Below are the code and all the weights of a small trained network. Each question names an input and a class and asks about switching units off, where a switched-off unit gives its printed mean instead of its output.

import numpy as np


def w(rows, s, z=0):
    codes = np.array(rows[::2]) - 128.0
    scale = np.full(codes.shape[1], s)
    scale[-1] = z or s
    return codes * scale


def f(y):
    return y / 2 * (1 + np.tanh(0.7978845608 * (y + 0.044715 * y**3)))


def log_softmax(a):
    a = a - a.max(-1, keepdims=True)
    return a - np.log(np.exp(a).sum(-1, keepdims=True))


def net(x, mask):
    res = np.array(x, float).reshape(1, 8) / 4 @ E
    y = f(res @ A[0][:, :-1].T + A[0][:, -1])
    res = res + np.where(mask, y, B[0][:, -1]) @ B[0][:, :-1]
    return log_softmax(res[-1] @ U[:, :-1].T + U[:, -1])


A, B = {}, {}
E = w([
[165,107,234,147,93,96,84,208,157],'x0',
[124,81,35,139,136,90,198,134,254],'x1',
[84,177,113,95,177,15,138,243,156],'x2',
[178,169,49,104,4,209,98,174,155],'x3',
[109,217,99,46,237,245,191,138,175],'x4',
[125,63,160,115,191,210,151,52,89],'x5',
[69,212,125,11,147,132,126,147,206],'x6',
[191,129,52,222,208,67,103,186,83],'x7',
],0.0091)
A[0] = w([
[131,75,128,153,170,166,148,38,40,141],'n1',
[183,93,53,209,120,135,129,157,94,141],'n2',
[173,149,140,128,119,182,9,161,53,162],'n3',
[111,127,129,194,153,24,133,153,98,89],'n4',
[155,120,139,133,61,130,95,102,139,20],'n5',
[144,161,223,107,126,113,85,188,73,132],'n6',
[109,136,46,53,70,138,121,135,128,144],'n7',
[141,154,132,112,103,127,112,162,171,12],'n8',
[114,150,104,92,241,135,153,150,127,102],'n9',
[141,129,146,142,135,83,112,163,112,2],'n10',
],0.013,0.0044)
B[0] = w([
[111,116,195,192,89,233,110,128,40,251],'n1',
[193,39,99,83,88,111,132,234,163,239],'n2',
[142,160,198,125,192,120,7,71,155,230],'n3',
[135,94,94,98,149,41,58,75,94,251],'n4',
[128,159,116,135,202,191,118,173,165,173],'n5',
[45,93,178,144,118,123,192,113,35,225],'n6',
[23,189,128,129,94,157,159,66,169,220],'n7',
[129,132,152,179,133,175,175,98,83,172],'n8',
[175,187,88,127,219,162,214,147,169,222],'n9',
[77,129,103,135,124,106,120,92,104,174],'n10',
],0.011,0.016)
U = w([
[94,142,173,177,100,170,118,91,67,155],'0',
[139,107,122,127,167,123,199,156,102,83],'1',
[204,90,111,162,135,137,83,138,115,119],'2',
[180,139,123,111,102,110,131,91,115,2],'3',
[147,125,58,131,25,148,150,148,159,8],'4',
[132,66,170,98,100,131,122,127,223,234],'5',
[124,99,108,125,125,4,85,103,109,168],'6',
[118,234,100,132,183,150,151,101,170,181],'7',
],0.013,0.007)

Each question gives the input, the list of numbers given to net, and the class t.
The units are the neurons (one row each of A and B). Each row of codes is followed by its name. A weight is (code - 128) times the scale printed after its matrix; where a second scale follows, it is the last column's (A, B and U).
mask holds one flag per neuron, in row order. A switched-off neuron (its flag False) gives its mean, the last column of its row in B, instead of its output. The means were averaged over made-up inputs and are rounded, as every weight is.
A unit's drop is (log p(t) with every unit on - log p(t) with that unit switched off) / (log p(t) with every unit on - log p(t) with every unit switched off).
The circuit of an input: a set's keep is (log p(t) with only the set's units on - log p(t) with every unit switched off) / (log p(t) with every unit on - log p(t) with every unit switched off). Starting from all 10 units, units are removed one at a time, each time the one whose removal leaves the highest keep (on an exact tie, the one counted first), for as long as the keep stays at least 0.8.
units of the circuit, in order: the units of the circuit, biggest drop first
top k neurons: the k neurons with the biggest drops, biggest first
drop of u: that unit's drop, to one decimal
input [-5,-2,-2,-3,3,-2,0,3], class 7: units of the circuit, in order : [n9]
input [-8,0,-4,-6,-5,1,-2,7], class 2: top 2 neurons : [n2 n1]
input [3,5,-2,2,6,-5,-4,7], class 4: units of the circuit, in order : [n3 n2]
input [5,4,8,8,7,5,-3,8], class 1: units of the circuit, in order : [n2 n9]
input [4,2,-7,5,-1,-3,3,-6], class 7: top 2 neurons : [n1 n5]
input [-1,5,-6,8,4,-4,5,4], class 4: top 2 neurons : [n3 n9]
input [5,-6,2,1,3,8,8,-1], class 7: top 3 neurons : [n1 n9 n2]
input [-6,-2,-2,3,-1,-8,-3,7], class 6: top 2 neurons : [n1 n4]
input [-2,-3,3,0,0,-3,2,0], class 7: top 3 neurons : [n1 n2 n4]
input [3,-5,-1,3,-6,-3,5,4], class 6: top 2 neurons : [n1 n7]
input [6,7,-7,2,5,-5,5,-2], class 7: top 2 neurons : [n2 n1]
input [-6,-1,-2,8,-1,-8,-7,0], class 5: top 2 neurons : [n2 n3]
input [-6,2,-3,3,-1,-5,1,-1], class 4: top 2 neurons : [n3 n9]
input [7,7,-5,-4,3,-8,8,-1], class 7: units of the circuit, in order : [n2]
input [0,-8,-6,5,8,5,5,5], class 7: top 2 neurons : [n9 n3]
input [7,1,-7,-1,2,7,-1,8], class 2: drop of n8 : 0.1
input [-4,-8,6,6,-8,-6,-2,1], class 6: drop of n10 : 0.0
input [2,-7,6,-7,-4,1,3,-2], class 6: drop of n4 : 0.4
